How the nodes are linked:
θ: tz->bt, ds->pm, pz->dh, jc->zd, nb->dc, zm->lt, ls->zt, qp->lz, mf->lj, dh->pz, zg->ns, gs->pr, ns->zg, fq->jd, qs->zj, qc->sc, fb->dq, mj->lq, rp->jr, tp->fd, lj->mf, bf->dn, bn->zb, th->jf, zl->fh, qh->zq, zt->ls, pq->mb, fd->tp, rn->fp, lz->qp, qd->nj, fp->rn, tr->sz, bd->lg, hq->jm, cp->bh, jd->fq, rz->nf, lt->zm, pm->ds, mb->pq, nl->hf, dn->bf, cf->lf, bh->cp, gf->hm, ph->bz, gd->sf, zr->ht, gp->jl, hd->gl, ch->jh, mr->sr, qj->gb, jf->th, lq->mj, mt->sl, mm->jn, nj->qd, fh->zl, zh->zf, fr->fs, td->cj, cz->gr, sg->tc, hm->gf, gm->nz, sl->mt, md->pj, zj->qs, zq->qh, zf->zh, qf->rl, tc->sg, hf->nl, sc->qc, tm->cc, pn->fc, jj->tq, bt->tz, nf->rz, zb->bn, sr->mr, lg->bd, zd->jc, fs->fr, dl->mg, nz->gm, tt->qt, gb->qj, cj->td, ct->tg, rl->qf, tq->jj, hp->dr, fc->pn, qt->tt, sf->gd, nt->nc, tg->ct, hg->pc, jm->hq, gl->hd, sz->tr, pj->md, dq->fb, gr->cz, pr->gs, gt->bg, bz->ph, bm->sb, jh->ch, cc->tm, dr->hp, lf->cf, pc->hg, sb->bm, jr->rp, jl->gp, bg->gt, jn->mm, ht->zr, mg->dl, nc->nt, dc->nb
σ: tz->jj, ds->hd, jc->fh, nb->bh, zm->hg, ls->ph, qp->gt, mf->rz, dh->bq, zg->tt, gs->gr, ns->qt, fq->gd, qs->mm, qc->fc, fb->nj, mj->sg, rp->ht, tp->mg, lj->nf, bf->jm, bn->tg, th->sr, zl->zd, qh->fr, zt->bz, pq->mt, fd->dl, rn->sz, lz->bg, qd->dq, fp->tr, tr->fp, bd->gp, hq->dn, cp->dc, jd->sf, rz->mf, lt->pc, pm->gl, mb->sl, nl->tm, dn->hq, cf->hp, bh->nb, gf->zh, ph->ls, gd->fq, zr->jr, gp->bd, hd->ds, ch->gb, mr->jf, qj->jh, jf->mr, lq->tc, mt->pq, mm->qs, bq->dh, nj->fb, fh->jc, zh->gf, fr->qh, td->nt, cz->pr, sg->mj, hm->zf, gm->bm, sl->mb, md->rl, zj->jn, zq->fs, zf->hm, qf->pj, tc->lq, hf->cc, sc->pn, tm->nl, pn->sc, jj->tz, bt->tq, nf->lj, zb->ct, sr->th, lg->jl, zd->zl, fs->zq, dl->fd, nz->sb, tt->zg, gb->ch, cj->nc, ct->zb, rl->md, tq->bt, hp->cf, fc->qc, qt->ns, sf->jd, nt->td, tg->bn, hg->zm, jm->bf, gl->pm, sz->rn, pj->qf, dq->qd, gr->gs, pr->cz, gt->qp, bz->zt, bm->gm, jh->qj, cc->hf, dr->lf, lf->dr, pc->lt, sb->nz, jr->zr, jl->lg, bg->lz, jn->zj, ht->rp, mg->tp, nc->cj, dc->cp
α: tz->tg, ds->zr, pz->cc, jc->sg, nb->pc, zm->cp, ls->fr, qp->hq, mf->bd, dh->tm, zg->pn, gs->jh, ns->fc, fq->jn, qs->sf, qc->qt, fb->sb, mj->fh, rp->gl, tp->hm, lj->lg, bf->bg, bn->jj, th->lf, zl->lq, qh->ph, zt->fs, pq->tr, fd->gf, rn->sl, lz->jm, qd->gm, fp->mt, tr->pq, bd->mf, hq->qp, cp->zm, jd->mm, rz->gp, lt->bh, pm->ht, mb->sz, nl->bq, dn->gt, cf->jf, bh->lt, gf->fd, ph->qh, gd->zj, zr->ds, gp->rz, hd->jr, ch->pr, mr->hp, qj->gr, jf->cf, lq->zl, mt->fp, mm->jd, bq->nl, nj->nz, fh->mj, zh->dl, fr->ls, td->qf, cz->gb, sg->jc, hm->tp, gm->qd, sl->rn, md->nc, zj->gd, zq->bz, zf->mg, qf->td, tc->zd, sc->tt, tm->dh, pn->zg, jj->bn, bt->ct, nf->jl, zb->tq, sr->dr, lg->lj, zd->tc, fs->zt, dl->zh, nz->nj, tt->sc, gb->cz, cj->rl, ct->bt, rl->cj, tq->zb, hp->mr, fc->ns, qt->qc, sf->qs, nt->pj, tg->tz, hg->dc, jm->lz, gl->rp, sz->mb, pj->nt, dq->bm, gr->qj, pr->ch, gt->dn, bz->zq, bm->dq, jh->gs, cc->pz, dr->sr, lf->th, pc->nb, sb->fb, jr->hd, jl->nf, bg->bf, jn->fq, ht->pm, mg->zf, nc->md, dc->hg
ω: tz->ds, ds->tz, pz->ls, jc->th, nb->zf, zm->fd, ls->pz, qp->sl, mf->qj, dh->zt, zg->rl, gs->gp, ns->qf, fq->nj, qs->bm, qc->nt, fb->gd, mj->dr, rp->zb, tp->lt, lj->gb, bf->tr, bn->jr, th->jc, zl->mr, qh->hf, zt->dh, pq->bg, fd->zm, rn->hq, lz->mt, qd->jd, fp->jm, tr->bf, bd->gr, hq->rn, cp->gf, jd->qd, rz->jh, lt->tp, pm->bt, mb->gt, nl->zq, dn->sz, cf->tc, bh->hm, gf->cp, gd->fb, zr->tg, gp->gs, hd->jj, ch->nf, mr->zl, qj->mf, jf->zd, lq->hp, mt->lz, mm->gm, bq->bz, nj->fq, fh->sr, zh->dc, fr->cc, td->fc, cz->lg, sg->lf, hm->bh, gm->mm, sl->qp, md->tt, zj->sb, zq->nl, zf->nb, qf->ns, tc->cf, hf->qh, sc->nc, tm->fs, pn->cj, jj->hd, bt->pm, nf->ch, zb->rp, sr->fh, lg->cz, zd->jf, fs->tm, dl->hg, nz->jn, tt->md, gb->lj, cj->pn, ct->ht, rl->zg, tq->gl, hp->lq, fc->td, qt->pj, sf->dq, nt->qc, tg->zr, hg->dl, jm->fp, gl->tq, sz->dn, pj->qt, dq->sf, gr->bd, pr->jl, gt->mb, bz->bq, bm->qs, jh->rz, cc->fr, dr->mj, lf->sg, pc->mg, sb->zj, jr->bn, jl->pr, bg->pq, jn->nz, ht->ct, mg->pc, nc->sc, dc->zh
ρ: tz->pc, ds->mg, pz->sl, jc->gr, nb->tg, zm->tq, ls->qp, qp->ls, mf->lf, dh->mt, zg->fb, gs->fh, ns->dq, fq->md, qs->td, qc->gm, fb->zg, mj->jh, rp->gf, tp->hd, lj->cf, bf->zq, bn->bh, th->bd, zl->pr, qh->dn, zt->lz, pq->bq, fd->gl, rn->cc, lz->zt, qd->qt, fp->tm, tr->nl, bd->th, hq->fr, cp->zb, jd->pj, rz->dr, lt->jj, pm->dl, nl->tr, dn->qh, cf->lj, bh->bn, gf->rp, ph->gt, gd->rl, zr->zf, gp->sr, hd->tp, ch->lq, mr->jl, qj->sg, jf->lg, lq->ch, mt->dh, mm->nt, bq->pq, nj->tt, fh->gs, zh->ht, fr->hq, td->qs, cz->zd, sg->qj, hm->jr, gm->qc, sl->pz, md->fq, zj->cj, zq->bf, zf->zr, qf->sf, tc->gb, hf->sz, sc->nz, tm->fp, pn->sb, jj->lt, bt->hg, nf->hp, zb->cp, sr->gp, lg->jf, zd->cz, fs->jm, dl->pm, nz->sc, tt->nj, gb->tc, cj->zj, ct->dc, rl->gd, tq->zm, hp->nf, fc->bm, qt->qd, sf->qf, nt->mm, tg->nb, hg->bt, jm->fs, gl->fd, sz->hf, pj->jd, dq->ns, gr->jc, pr->zl, gt->ph, bz->bg, bm->fc, jh->mj, cc->rn, dr->rz, lf->mf, pc->tz, sb->pn, jr->hm, jl->mr, bg->bz, jn->nc, ht->zh, mg->ds, nc->jn, dc->ct
χ: tz->zl, ds->mr, pz->sf, jc->tq, nb->ch, zm->gr, ls->dq, qp->ns, mf->gf, dh->gd, zg->lz, gs->hg, ns->qp, fq->bq, qs->cc, qc->dn, fb->zt, mj->ct, rp->lf, tp->lg, lj->hm, bf->sc, bn->tc, th->gl, zl->tz, qh->gm, zt->fb, pq->md, fd->bd, rn->td, lz->zg, qd->ph, fp->cj, tr->nc, bd->fd, hq->fc, cp->qj, rz->zh, lt->cz, pm->sr, mb->pj, nl->jn, dn->qc, cf->jr, bh->gb, gf->mf, ph->qd, gd->dh, zr->hp, gp->dl, hd->jf, ch->nb, mr->ds, qj->cp, jf->hd, lq->tg, mt->rl, mm->hf, bq->fq, nj->bz, fh->bt, zh->rz, fr->bm, td->rn, cz->lt, sg->zb, hm->lj, gm->qh, sl->qf, md->pq, zj->tm, zq->nz, zf->nf, qf->sl, tc->bn, hf->mm, sc->bf, tm->zj, pn->jm, jj->zd, bt->fh, nf->zf, zb->sg, sr->pm, lg->tp, zd->jj, fs->sb, dl->gp, nz->zq, tt->bg, gb->bh, cj->fp, ct->mj, rl->mt, tq->jc, hp->zr, fc->hq, qt->gt, sf->pz, nt->sz, tg->lq, hg->gs, jm->pn, gl->th, sz->nt, pj->mb, dq->ls, gr->zm, pr->pc, gt->qt, bz->nj, bm->fr, jh->dc, cc->qs, dr->ht, lf->rp, pc->pr, sb->fs, jr->cf, jl->mg, bg->tt, jn->nl, ht->dr, mg->jl, nc->tr, dc->jh
π: tz->tm, ds->fs, pz->ct, jc->mm, nb->mt, zm->sz, ls->ht, qp->zh, mf->qt, dh->tg, zg->nf, gs->td, ns->rz, fq->tc, qs->fh, qc->bd, fb->hp, mj->sf, rp->ph, tp->bf, lj->tt, bf->tp, bn->bq, th->gm, zl->zj, qh->gl, zt->zr, pq->bh, fd->dn, rn->hg, lz->zf, qd->lf, fp->pc, tr->lt, bd->qc, hq->dl, cp->mb, jd->sg, rz->ns, lt->tr, pm->fr, mb->cp, nl->jj, dn->fd, cf->nj, bh->pq, gf->gt, ph->rp, gd->lq, zr->zt, gp->fc, hd->zq, ch->rl, mr->sb, qj->pj, jf->nz, lq->gd, mt->nb, mm->jc, bq->bn, nj->cf, fh->qs, zh->qp, fr->pm, td->gs, cz->nc, sg->jd, hm->bg, gm->th, sl->dc, md->gb, zj->zl, zq->hd, zf->lz, qf->jh, tc->fq, hf->tq, sc->lg, tm->tz, pn->jl, jj->nl, bt->cc, nf->zg, sr->bm, lg->sc, zd->jn, fs->ds, dl->hq, nz->jf, tt->lj, gb->md, cj->pr, ct->pz, rl->ch, tq->hf, hp->fb, fc->gp, qt->mf, sf->mj, nt->gr, tg->dh, hg->rn, jm->mg, gl->qh, sz->zm, pj->qj, dq->dr, gr->nt, pr->cj, gt->gf, bz->jr, bm->sr, jh->qf, cc->bt, dr->dq, lf->qd, pc->fp, sb->mr, jr->bz, jl->pn, bg->hm, jn->zd, ht->ls, mg->jm, nc->cz, dc->sl

In the rows, 151 stands for zero.

The rows follow the links: the fewer symbols apart two nodes are, the more alike their rows tend to be.

Known rows, each with its node:
[99,148,71,97,257,188,130,202,177,105,108,144,142,158,170,124,138,172,152,136,186,122,169,116,173,205,136,170,134,104,144,129,137,107,181,166,101,117,214,148,110,160,99,203,160,122,137,161,181,144,167,209,139,126,165,165,89,109,184,151,188,208,137,192,179,89,223,185]
node: cj
[128,166,189,164,172,157,195,187,184,104,125,136,176,80,133,195,205,184,99,268,74,156,165,105,149,130,142,174,194,203,139,219,97,114,131,133,140,133,103,201,142,175,216,140,181,190,166,162,184,109,175,115,148,197,180,152,220,179,164,139,101,148,159,87,201,197,125,148]
node: mj
[234,124,201,166,98,150,127,83,100,190,186,158,180,189,134,116,149,98,154,111,131,140,158,208,95,111,194,147,146,114,131,148,191,195,135,126,153,164,143,119,164,135,214,94,125,149,178,120,120,169,167,134,212,161,95,133,214,182,109,201,130,94,106,116,158,250,140,125]
node: ph
[148,76,149,105,193,148,162,157,151,105,65,120,151,125,214,94,147,156,147,188,172,165,247,158,154,142,156,152,97,158,108,171,104,110,183,150,93,181,186,158,85,191,135,197,115,184,138,149,206,154,168,229,218,129,170,167,137,136,186,127,155,150,77,164,155,151,138,154]
node: jn
[161,190,128,101,236,158,115,217,144,105,158,189,196,180,123,149,144,144,140,159,152,125,98,160,175,205,123,195,129,110,177,173,158,158,117,174,87,74,161,108,161,179,148,84,232,99,142,167,121,170,184,165,184,132,107,126,109,157,122,162,183,187,177,159,245,110,191,189]
node: mt
[174,86,209,118,232,172,166,109,92,141,49,107,164,182,224,117,106,163,184,177,139,208,209,173,139,155,162,159,129,153,118,157,121,79,207,174,99,193,185,165,138,193,227,194,119,159,155,182,144,177,190,194,223,124,138,169,138,156,159,143,129,153,110,136,148,152,126,156]
node: hf
[205,195,145,165,179,190,101,136,147,194,190,182,136,204,112,151,148,133,152,72,149,107,92,185,116,181,152,151,171,100,150,125,213,178,142,140,133,87,173,124,187,104,159,91,209,80,159,168,69,147,165,94,159,179,88,101,176,170,110,186,172,149,165,162,185,171,203,150]
node: qp
[93,100,162,135,150,118,194,166,142,102,100,107,146,100,205,139,146,169,145,231,162,208,213,146,184,115,155,135,114,208,134,192,81,113,174,154,144,191,122,187,99,198,131,210,96,211,141,149,226,162,122,206,152,147,211,205,130,137,191,103,126,158,137,138,123,143,79,155]
node: zd
[196,174,80,170,134,167,130,181,197,162,228,201,143,161,104,121,169,118,106,115,182,66,129,174,149,179,155,152,166,111,139,129,179,219,137,133,125,96,193,99,141,113,62,103,203,123,162,144,117,126,151,124,136,184,130,102,180,150,126,196,188,145,124,214,182,151,232,142]
node: zg
[175,119,131,149,126,169,103,115,132,194,160,159,106,219,168,113,105,114,216,56,221,157,135,216,151,166,147,128,106,104,144,104,201,173,185,182,157,148,207,102,151,117,81,166,140,102,126,145,114,193,136,186,172,108,137,159,108,139,158,162,213,156,152,217,100,105,180,150]
node: bf
[76,202,155,149,243,147,149,151,137,150,121,136,141,169,172,226,134,217,201,141,153,187,97,97,175,201,113,173,174,167,184,144,141,78,155,179,170,124,153,205,209,163,199,202,155,124,138,189,153,168,161,125,69,140,166,155,83,153,174,115,154,190,248,125,153,64,156,175]
node: hg
[216,119,166,188,92,165,127,118,137,166,172,147,155,159,135,99,180,114,120,136,141,99,180,171,71,107,188,140,184,102,107,139,156,186,142,111,121,147,153,123,120,113,175,101,112,177,188,89,155,117,151,128,220,166,107,138,246,161,138,171,131,103,65,135,145,261,172,121]
node: qd
[162,153,223,127,171,126,192,203,133,105,161,171,190,84,162,175,147,187,108,269,113,194,173,136,228,165,139,183,114,218,157,224,151,160,129,159,173,150,87,153,169,199,189,113,248,153,163,165,182,163,168,138,180,162,180,173,166,200,146,148,115,150,201,99,214,170,69,175]
node: tg
[169,204,140,159,80,131,149,167,189,166,257,194,120,164,113,195,153,138,125,124,167,143,77,148,194,159,118,163,119,178,181,144,208,237,98,160,202,122,119,113,214,123,97,94,230,114,141,149,122,164,125,105,95,171,158,136,166,174,145,186,173,153,238,185,179,131,137,145]
node: zf
[136,201,102,185,81,139,138,198,226,159,258,170,123,125,86,170,176,137,113,153,153,107,102,140,179,146,136,153,178,170,179,162,176,232,99,142,203,123,142,137,166,115,56,120,206,157,152,155,136,112,122,96,68,191,184,124,178,139,135,162,178,154,194,160,156,138,180,138]
node: nf
[235,149,205,163,130,185,140,100,115,183,186,173,173,181,153,145,157,149,128,140,129,110,164,181,115,158,189,179,171,115,116,151,235,181,134,127,158,141,138,121,179,127,220,121,206,93,190,135,137,136,184,106,227,168,86,124,217,168,112,199,109,98,120,136,167,249,144,144]
node: ls
[168,158,225,143,156,121,182,153,114,122,120,134,191,125,155,167,158,139,135,251,81,230,118,158,144,107,121,157,168,196,164,210,90,121,140,144,130,197,77,171,167,195,233,96,154,174,168,175,141,186,165,143,179,162,156,180,193,215,136,126,101,133,178,77,172,184,62,145]
node: zb
[124,166,142,161,111,130,138,145,170,211,211,156,94,162,151,201,98,169,180,97,203,158,124,144,220,183,137,158,132,167,152,113,219,191,159,185,246,152,155,153,209,129,94,212,191,116,125,163,140,165,125,128,83,147,168,174,91,137,165,164,188,181,229,177,106,69,153,161]
node: mg
[139,158,162,154,159,131,183,172,169,104,120,125,171,90,148,151,210,145,127,257,76,195,144,117,121,98,142,149,180,196,155,201,55,118,122,130,112,173,100,178,118,188,209,107,112,212,192,160,184,155,156,136,170,180,168,153,217,195,138,113,110,141,131,89,167,208,99,146]
node: sg
[186,78,151,113,174,151,147,184,157,81,117,140,207,99,152,79,166,124,108,237,128,140,200,181,138,123,155,161,119,156,135,188,87,151,148,138,38,155,150,126,71,182,144,93,167,187,174,136,168,169,175,204,238,151,159,161,186,159,127,137,135,116,83,142,209,215,132,152]
node: fq
[137,196,89,173,48,119,129,186,203,167,245,180,132,140,87,149,169,100,127,134,146,148,77,160,155,96,150,113,163,158,189,142,120,238,94,141,183,145,114,108,151,123,39,76,163,185,139,133,139,166,108,126,83,167,193,111,178,164,140,153,182,157,173,169,129,148,149,129]
node: lj
[139,204,101,206,63,129,130,146,202,195,205,160,104,158,91,161,189,101,151,109,121,150,63,151,103,91,136,106,209,155,178,131,103,203,102,126,173,138,114,159,162,101,127,86,117,169,160,132,108,151,122,93,81,182,158,116,201,175,127,133,178,152,167,154,137,155,168,108]
node: mf
[83,240,104,140,170,111,142,209,165,121,142,159,173,143,91,156,191,141,163,194,106,191,51,105,105,113,107,132,200,160,203,169,32,131,110,135,92,134,110,184,141,159,159,69,116,178,147,127,149,162,137,138,102,163,165,129,165,177,146,122,161,172,182,114,181,119,159,154]
node: qj
[178,93,144,185,121,153,151,62,127,196,130,128,129,178,179,123,146,142,175,96,183,116,223,165,90,125,202,123,174,107,112,111,177,135,203,134,150,196,205,155,124,124,153,218,60,174,169,120,168,116,152,170,180,162,146,144,177,106,180,160,122,121,59,178,73,227,187,131]
node: gm
[148,78,161,141,206,175,159,114,141,125,45,113,155,143,207,111,169,166,164,184,145,166,224,146,106,134,160,147,152,151,110,156,87,76,214,141,63,190,174,191,83,180,198,211,85,198,162,169,160,138,172,203,201,140,145,161,146,155,168,114,131,160,83,131,143,182,159,143]
node: mm
[101,119,177,158,171,142,197,135,160,113,77,119,155,110,200,154,160,176,166,220,122,212,189,126,146,116,155,144,165,207,141,177,69,68,182,134,149,203,145,234,109,178,205,203,68,206,150,176,202,153,137,163,159,159,205,186,142,150,194,86,108,155,134,124,97,141,112,144]
node: jc
[189,170,210,203,39,107,154,100,113,196,197,160,170,155,126,177,163,130,149,153,111,172,137,177,116,97,186,143,178,190,149,181,165,195,116,122,207,193,69,142,182,145,217,88,135,166,184,112,124,167,143,98,175,166,132,147,212,191,133,154,100,99,164,118,126,212,81,136]
node: rp
[129,127,151,184,70,144,192,137,177,170,200,147,114,114,177,174,156,203,128,146,178,120,220,118,187,148,186,156,149,206,142,158,206,182,165,151,261,197,141,163,157,147,84,256,137,186,147,117,241,97,110,144,127,182,191,197,137,98,189,160,128,136,142,170,93,166,118,150]
node: mr
[201,157,66,158,97,164,114,171,186,146,201,171,126,167,98,98,160,86,126,87,172,93,111,185,117,117,157,122,146,103,145,137,139,247,133,133,91,112,178,87,113,128,45,80,164,139,148,123,115,161,145,156,152,153,123,117,185,156,125,185,200,136,114,206,180,176,224,139]
node: tt

Each walk starts at a row. The symbols on each line, taken left to right, move it on to the next node.
Each answer is a row, close to the row of the node it stands for.
new walk
[188,66,203,106,203,157,178,145,101,126,69,134,162,150,225,121,103,143,184,180,182,204,230,200,175,163,149,144,74,160,128,171,145,104,199,181,89,193,173,124,114,217,173,196,147,155,151,169,166,188,164,215,232,118,144,198,117,140,159,135,156,143,113,149,150,138,122,190]
α σ
[218,107,199,118,206,175,186,195,127,98,115,171,199,128,167,122,165,163,111,236,141,143,206,174,193,173,150,196,92,147,136,205,170,138,142,159,95,112,125,102,137,191,188,106,258,133,174,176,158,164,209,158,243,154,132,157,150,171,113,179,127,125,137,126,233,191,125,171]
ω α ρ
[165,124,126,145,159,186,136,135,155,197,153,168,112,216,178,153,105,158,177,64,222,137,167,182,185,206,160,151,122,123,140,89,237,173,178,184,187,127,207,116,182,123,92,206,191,89,124,178,113,151,148,171,133,129,141,150,86,129,155,181,198,162,173,221,130,101,209,159]
new walk
[153,174,221,149,179,147,197,176,139,119,152,159,181,118,152,193,171,182,138,256,82,193,138,128,177,146,134,188,166,201,170,211,133,113,130,154,160,157,90,184,177,175,252,117,207,160,171,186,154,163,179,119,158,170,158,156,205,199,144,142,112,144,198,77,197,186,80,159]
α α σ α
[143,109,227,140,169,130,201,123,112,151,75,107,161,144,208,176,133,177,196,220,137,250,176,154,157,131,149,145,129,210,153,177,103,77,175,168,178,225,116,215,159,195,226,206,106,186,158,174,168,194,152,169,171,151,189,177,134,170,177,106,126,162,182,104,110,142,74,156]
α ω ρ
[167,217,161,180,72,121,117,140,159,208,208,157,133,201,95,180,149,100,185,116,124,177,29,168,116,104,141,108,177,161,204,132,149,195,110,163,186,149,95,150,213,116,154,74,147,131,147,166,69,182,132,96,101,163,135,129,195,192,105,149,173,158,207,135,133,145,141,132]
new walk
[96,163,72,174,66,118,166,151,212,181,198,135,78,149,136,151,160,120,177,97,194,168,101,147,163,110,148,107,148,177,165,97,138,184,155,159,210,168,162,151,143,118,34,195,93,190,111,157,174,147,93,165,71,145,208,161,109,116,178,138,195,152,174,194,78,98,175,135]
θ χ π
[176,137,135,154,149,174,117,92,124,230,132,141,104,234,174,150,105,118,224,35,205,158,133,200,118,154,161,103,154,91,150,84,202,143,190,170,141,150,210,149,165,104,138,184,103,107,135,180,61,169,139,155,145,108,117,127,133,132,139,156,187,172,134,192,105,119,203,133]
ρ π ρ
[112,185,159,171,90,141,131,88,156,225,164,131,95,217,163,183,119,133,233,74,168,198,87,167,144,122,152,89,166,168,176,90,158,146,173,175,219,176,142,168,196,126,156,193,95,144,123,178,114,166,107,133,88,126,163,166,118,160,167,137,179,151,215,170,66,82,143,127]
new walk
[96,154,89,131,288,199,125,158,162,133,79,147,150,179,164,151,180,201,167,124,158,121,147,101,131,206,129,149,191,105,146,111,142,72,193,147,80,109,225,190,115,141,183,207,120,132,131,180,137,111,179,182,124,160,132,132,78,120,165,138,175,200,136,167,169,97,233,151]
θ θ σ π
[43,188,101,150,199,133,145,165,177,131,93,125,152,164,152,176,161,187,196,138,147,193,114,95,125,137,115,124,185,171,191,153,64,94,167,162,148,151,164,216,134,164,141,166,61,188,117,162,170,150,144,180,76,121,184,170,102,153,178,89,163,196,192,146,117,68,164,147]
σ α σ χ
[109,239,143,128,191,117,128,175,139,131,151,149,190,166,119,168,156,132,184,190,98,216,18,130,148,120,107,155,181,161,216,174,88,148,112,173,135,137,97,175,185,181,212,53,139,142,138,162,130,221,160,121,114,138,134,144,146,213,134,125,156,189,221,106,187,113,132,148]
new walk
[143,102,205,122,154,116,192,154,134,123,94,112,160,114,201,156,102,173,171,213,160,240,182,168,213,133,143,149,94,212,153,187,119,116,163,171,171,217,121,159,145,216,161,194,135,195,146,178,186,190,141,201,179,126,199,200,105,173,190,114,127,161,171,126,131,111,63,182]
ρ α
[116,230,141,119,148,106,135,210,149,116,177,171,204,157,117,150,124,137,162,198,117,207,47,153,176,140,100,141,126,185,220,186,102,168,106,182,133,152,104,115,172,192,136,46,176,133,131,144,146,216,125,162,127,125,145,169,119,201,146,135,183,169,221,124,204,89,123,177]
ω θ π
[217,174,136,158,131,172,94,123,128,207,187,170,142,223,118,133,161,74,193,82,153,137,72,194,110,134,161,114,177,78,168,114,172,191,143,152,107,108,166,119,178,113,152,68,158,95,158,162,51,181,155,121,166,145,89,98,185,199,97,176,175,128,135,162,166,176,191,134]
new walk
[165,155,144,183,21,97,166,138,182,152,223,161,155,108,113,138,168,116,110,173,132,134,155,158,147,77,179,149,157,178,148,182,149,225,111,114,207,182,88,128,136,127,107,109,139,210,167,88,212,145,118,122,159,166,179,163,204,150,148,158,123,107,121,147,127,216,102,135]
θ α α
[149,176,172,209,33,116,156,117,152,177,212,150,166,118,126,150,192,122,150,167,101,140,134,140,101,67,179,127,206,182,151,163,116,191,107,111,201,191,92,161,152,116,164,99,100,214,173,104,177,124,139,100,141,189,153,142,232,169,134,151,125,109,114,128,112,234,116,114]
σ α σ χ
[158,127,215,191,61,133,172,59,108,216,157,108,118,161,184,188,133,161,198,108,149,177,176,164,140,100,186,126,162,194,135,133,191,153,162,154,248,231,133,174,200,145,199,204,77,161,144,143,166,168,122,133,148,133,154,183,149,147,162,137,119,108,172,128,70,173,100,140]
new walk
[152,128,88,183,146,196,108,86,158,192,133,129,109,192,152,128,154,125,206,49,185,138,145,183,89,139,167,97,183,92,151,79,150,135,193,156,130,154,219,146,123,96,116,192,80,139,141,159,97,127,131,160,127,153,144,128,142,136,165,155,194,156,107,190,93,140,241,112]
χ ω
[138,152,138,100,258,162,108,130,101,153,65,132,168,216,185,142,108,157,229,104,162,203,97,174,116,174,136,130,150,92,176,112,131,82,187,181,91,151,205,166,152,166,189,146,100,107,143,170,119,201,172,207,169,101,117,154,80,157,158,128,177,198,151,148,149,75,191,154]
θ χ ω ω
[101,133,77,98,224,149,124,180,151,120,89,134,144,159,151,102,132,145,173,134,192,159,151,151,154,174,129,139,127,103,172,130,102,110,173,174,68,132,224,135,83,177,91,180,93,162,129,150,165,161,152,224,147,116,161,165,68,121,172,123,192,190,119,189,154,82,215,164]
new walk
[134,216,109,206,109,147,143,168,214,181,239,170,125,142,82,196,204,138,126,139,115,108,82,114,130,135,134,148,212,164,179,143,150,191,128,125,187,115,125,186,169,96,135,125,183,144,151,160,123,107,130,82,62,214,158,108,218,166,134,167,154,161,201,150,154,162,183,120]
χ θ α σ
[134,171,139,164,74,120,146,135,154,215,184,152,83,185,159,171,101,128,213,85,207,192,98,178,189,128,149,127,126,162,169,118,175,185,148,173,240,184,144,152,196,126,69,179,127,131,104,156,132,209,97,164,91,124,189,173,87,145,163,128,190,164,213,196,79,70,129,162]
α χ α σ
[100,176,102,181,98,149,161,150,219,181,205,171,82,154,139,185,151,178,154,112,192,137,142,120,189,159,148,135,145,172,157,123,200,197,159,144,233,144,176,157,165,111,43,216,151,154,121,161,161,114,113,149,56,166,204,149,123,102,166,145,181,173,196,205,95,92,172,155]
new walk
[174,170,87,180,136,162,100,136,163,172,182,180,141,192,104,104,184,85,161,91,148,105,93,190,90,114,158,125,186,97,160,114,134,193,138,131,95,114,182,135,138,89,113,70,130,149,163,141,77,134,145,125,127,159,117,101,215,169,99,172,177,136,102,189,162,172,227,111]
θ ω
[144,169,71,113,200,141,114,222,171,96,130,169,184,150,109,88,171,103,131,165,156,122,87,151,125,153,138,139,141,89,184,161,85,177,115,148,36,115,158,111,103,180,88,59,144,166,157,122,151,179,169,198,168,138,136,132,140,148,124,142,191,179,126,164,210,135,207,152]
ω ρ χ
[248,106,182,166,78,142,130,138,102,170,192,168,192,160,152,102,130,114,134,139,164,119,183,225,135,140,192,150,116,125,130,158,209,217,133,141,160,160,130,68,167,149,146,79,180,135,170,95,146,189,170,159,245,144,112,156,190,149,123,182,150,95,104,154,170,233,120,151]
